Below is a small trained network, with its code and all its weights. Each question gives an input and a class and asks what happens when units are switched off, that is, made to give their printed mean instead of their output.

import numpy as np


def w(rows, s, z=0):
    codes = np.array(rows[::2]) - 128.0
    scale = np.full(codes.shape[1], s)
    scale[-1] = z or s
    return codes * scale


def norm(h):
    return h / np.sqrt((h * h).mean(-1, keepdims=True) + 1e-5)


def f(y):
    return y / 2 * (1 + np.tanh(0.7978845608 * (y + 0.044715 * y**3)))


def log_softmax(a):
    a = a - a.max(-1, keepdims=True)
    return a - np.log(np.exp(a).sum(-1, keepdims=True))


def net(x, mask):
    res = np.array(x, float).reshape(1, 2) / 4 @ E
    u = 0
    for l in range(2):
        y = f(norm(res) @ A[l][:, :-1].T + A[l][:, -1])
        res = res + np.where(mask[u : u + 9], y, B[l][:, -1]) @ B[l][:, :-1]
        u += 9
    return log_softmax(norm(res)[-1] @ U[:, :-1].T + U[:, -1])


A, B = {}, {}
E = w([
[171,119,254,130,110],'x0',
[96,74,135,165,77],'x1',
],0.0073)
A[0] = w([
[154,146,115,82,182,185],'L0N1',
[135,100,105,69,144,254],'L0N2',
[128,91,231,117,127,173],'L0N3',
[195,213,111,115,160,61],'L0N4',
[109,100,93,208,146,138],'L0N5',
[74,66,153,197,97,91],'L0N6',
[118,102,114,182,133,136],'L0N7',
[172,110,181,131,104,138],'L0N8',
[105,252,153,126,153,177],'L0N9',
],0.013,0.0024)
B[0] = w([
[59,122,206,205,124,185],'L0N1',
[80,136,176,107,149,155],'L0N2',
[92,124,58,71,178,255],'L0N3',
[142,108,110,237,70,199],'L0N4',
[148,52,117,120,208,169],'L0N5',
[139,185,177,145,73,207],'L0N6',
[176,122,207,144,154,149],'L0N7',
[126,92,60,2,215,206],'L0N8',
[66,163,85,139,71,196],'L0N9',
],0.0086,0.0094)
A[1] = w([
[125,113,159,64,93,109],'L1N1',
[184,144,193,203,100,89],'L1N2',
[132,101,88,101,109,167],'L1N3',
[100,172,128,170,106,37],'L1N4',
[168,93,111,97,187,36],'L1N5',
[162,166,83,1,164,6],'L1N6',
[90,105,79,112,161,135],'L1N7',
[111,155,111,135,142,39],'L1N8',
[94,87,175,112,158,158],'L1N9',
],0.013,0.0027)
B[1] = w([
[132,140,58,117,152,151],'L1N1',
[129,96,162,102,81,174],'L1N2',
[115,144,177,133,188,158],'L1N3',
[103,166,132,179,76,160],'L1N4',
[97,157,96,247,147,182],'L1N5',
[81,170,158,107,101,254],'L1N6',
[180,133,149,106,124,214],'L1N7',
[148,78,178,188,98,132],'L1N8',
[161,118,100,102,147,165],'L1N9',
],0.013,0.01)
U = w([
[184,103,132,75,124,64],'0',
[36,231,137,58,157,185],'1',
[192,30,240,109,56,132],'2',
[204,60,118,232,239,154],'3',
[29,182,148,253,70,173],'4',
[214,177,123,159,100,2],'5',
],0.014,0.0076)

Each question gives the input, the list of numbers given to net, and the class t.
The units are the neurons (one row each of A and B). Each row of codes is followed by its name. A weight is (code - 128) times the scale printed after its matrix; where a second scale follows, it is the last column's (A, B and U).
mask holds one flag per neuron, layer by layer. A switched-off neuron (its flag False) gives its mean, the last column of its row in B, instead of its output. The means were averaged over made-up inputs and are rounded, as every weight is.
A unit's drop is (log p(t) with every unit on - log p(t) with that unit switched off) / (log p(t) with every unit on - log p(t) with every unit switched off).
unit that matters most: the unit with the biggest drop
k most important neurons: the k neurons with the biggest drops, biggest first
k most important neurons of layer l: the k neurons of layer l with the biggest drops, biggest first
drop of u: that unit's drop, to one decimal
input [-7,-4], class 4: 2 most important neurons : (L0N8, L0N3)
input [-5,-1], class 3: unit that matters most : L1N6
input [-6,-2], class 3: 2 most important neurons : (L1N6, L0N6)
input [0,5], class 2: 2 most important neurons of layer 0 : (L0N6, L0N8)
input [1,8], class 0: 2 most important neurons of layer 0 : (L0N6, L0N4)
input [-8,-1], class 3: 3 most important neurons : (L1N6, L0N8, L0N3)
input [0,1], class 2: 3 most important neurons : (L0N6, L0N8, L0N3)
input [5,-7], class 4: 2 most important neurons of layer 0 : (L0N9, L0N5)
input [-4,7], class 2: 3 most important neurons : (L0N8, L0N3, L0N6)
input [-4,8], class 2: 3 most important neurons : (L0N8, L0N3, L0N6)
input [0,3], class 2: 2 most important neurons : (L0N6, L0N8)
input [8,3], class 1: drop of L1N4 : 0.0
input [-8,7], class 3: drop of L0N5 : 0.6
input [-3,5], class 2: drop of L0N6 : 0.6
input [-7,7], class 3: unit that matters most : L0N5
